Below is a small trained network, with its code and all its weights. Each question gives an input and a class and asks what happens when units are switched off, that is, made to give their printed mean instead of their output.

import numpy as np


def w(rows, s, z=0):
    codes = np.array(rows[::2]) - 128.0
    scale = np.full(codes.shape[1], s)
    scale[-1] = z or s
    return codes * scale


def f(y):
    return np.maximum(y, 0)


def log_softmax(a):
    a = a - a.max(-1, keepdims=True)
    return a - np.log(np.exp(a).sum(-1, keepdims=True))


def net(x, mask):
    res = np.array(x, float).reshape(1, 3) / 4 @ E
    y = f(res @ A[0][:, :-1].T + A[0][:, -1])
    res = res + np.where(mask, y, B[0][:, -1]) @ B[0][:, :-1]
    return log_softmax(res[-1] @ U[:, :-1].T + U[:, -1])


A, B = {}, {}
E = w([
[99,254,93,203],'x0',
[87,157,106,44],'x1',
[164,241,219,102],'x2',
],0.0088)
A[0] = w([
[135,127,105,61,185],'neuron 0',
[141,250,141,196,119],'neuron 1',
[66,195,118,167,63],'neuron 2',
[67,147,105,247,94],'neuron 3',
[155,167,176,143,81],'neuron 4',
[74,154,166,230,178],'neuron 5',
[143,97,133,207,194],'neuron 6',
[74,47,43,191,123],'neuron 7',
[93,162,232,77,55],'neuron 8',
[86,97,97,157,81],'neuron 9',
[172,86,152,97,97],'neuron 10',
[11,111,27,89,83],'neuron 11',
[83,84,62,95,89],'neuron 12',
[83,95,190,134,255],'neuron 13',
[101,158,204,109,69],'neuron 14',
[221,61,156,116,94],'neuron 15',
[130,181,163,129,159],'neuron 16',
[132,158,150,103,100],'neuron 17',
[115,163,145,69,118],'neuron 18',
[107,173,70,104,110],'neuron 19',
[176,90,154,119,84],'neuron 20',
[129,53,204,95,89],'neuron 21',
[187,183,126,88,84],'neuron 22',
[129,78,201,118,77],'neuron 23',
[131,90,148,18,101],'neuron 24',
[117,125,176,138,110],'neuron 25',
[46,149,105,53,113],'neuron 26',
[181,153,211,107,124],'neuron 27',
[58,168,50,140,114],'neuron 28',
[142,157,156,103,239],'neuron 29',
[79,113,84,116,101],'neuron 30',
],0.012,0.0085)
B[0] = w([
[113,68,88,90,197],'neuron 0',
[100,88,124,97,242],'neuron 1',
[64,133,148,119,179],'neuron 2',
[90,120,162,94,204],'neuron 3',
[134,126,146,161,160],'neuron 4',
[91,95,127,98,220],'neuron 5',
[171,51,125,115,219],'neuron 6',
[166,125,152,162,254],'neuron 7',
[137,159,175,144,171],'neuron 8',
[130,154,190,179,161],'neuron 9',
[77,160,144,110,170],'neuron 10',
[167,118,185,169,212],'neuron 11',
[149,146,177,160,190],'neuron 12',
[147,77,88,74,237],'neuron 13',
[144,147,208,199,157],'neuron 14',
[64,114,148,125,194],'neuron 15',
[174,106,148,131,191],'neuron 16',
[139,141,146,156,150],'neuron 17',
[164,107,171,144,168],'neuron 18',
[91,110,140,80,170],'neuron 19',
[83,129,155,106,158],'neuron 20',
[77,156,123,150,194],'neuron 21',
[143,152,162,165,160],'neuron 22',
[90,129,153,111,164],'neuron 23',
[65,159,148,118,198],'neuron 24',
[131,107,115,156,140],'neuron 25',
[174,7,141,82,190],'neuron 26',
[160,109,147,153,189],'neuron 27',
[94,105,136,93,200],'neuron 28',
[154,87,76,144,222],'neuron 29',
[145,152,192,170,164],'neuron 30',
],0.011,0.0098)
U = w([
[20,124,182,99,78],'0',
[191,122,210,207,89],'1',
[151,77,146,94,249],'2',
[182,100,6,80,252],'3',
[103,241,83,235,37],'4',
[103,239,87,209,53],'5',
[109,254,127,167,22],'6',
],0.013,0.0047)

Each question gives the input, the list of numbers given to net, and the class t.
The units are the neurons (one row each of A and B). Each row of codes is followed by its name. A weight is (code - 128) times the scale printed after its matrix; where a second scale follows, it is the last column's (A, B and U).
mask holds one flag per neuron, in row order. A switched-off neuron (its flag False) gives its mean, the last column of its row in B, instead of its output. The means were averaged over made-up inputs and are rounded, as every weight is.
A unit's drop is (log p(t) with every unit on - log p(t) with that unit switched off) / (log p(t) with every unit on - log p(t) with every unit switched off).
The circuit of an input: a set's keep is (log p(t) with only the set's units on - log p(t) with every unit switched off) / (log p(t) with every unit on - log p(t) with every unit switched off). Starting from the 12 units with the biggest drops (on a tie, the unit counted first), units are removed one at a time, each time the one whose removal leaves the highest keep (on an exact tie, the one counted first), for as long as the keep stays at least 0.8.
circuit, biggest first: the units of the circuit, biggest drop first
unit that matters most: the unit with the biggest drop
top k neurons: the k neurons with the biggest drops, biggest first
drop of u: that unit's drop, to one decimal
input [-2,-3,-5], class 1: unit that matters most => neuron 7
input [-6,-5,0], class 0: circuit, biggest first => (neuron 15; neuron 21)
input [4,-6,-1], class 2: top 2 neurons => (neuron 6; neuron 24)
input [6,-7,6], class 2: top 2 neurons => (neuron 1; neuron 5)
input [4,6,0], class 2: top 2 neurons => (neuron 26; neuron 24)
input [5,4,-7], class 1: top 2 neurons => (neuron 11; neuron 7)
input [7,-3,6], class 0: top 3 neurons => (neuron 1; neuron 2; neuron 5)
input [-6,6,-2], class 0: top 3 neurons => (neuron 24; neuron 21; neuron 6)
input [-5,1,6], class 1: top 2 neurons => (neuron 27; neuron 14)
input [-7,7,-6], class 0: top 2 neurons => (neuron 24; neuron 21)
input [4,8,-4], class 2: top 2 neurons => (neuron 26; neuron 28)
input [-6,6,-3], class 0: top 4 neurons => (neuron 24; neuron 21; neuron 6; neuron 10)
input [-7,-6,-6], class 0: top 2 neurons => (neuron 15; neuron 21)
input [2,3,5], class 1: unit that matters most => neuron 14
input [-4,-1,-7], class 1: drop of neuron 7 => 0.1
input [1,-8,5], class 2: drop of neuron 1 => 0.5
input [-1,3,3], class 3: drop of neuron 11 => 0.2
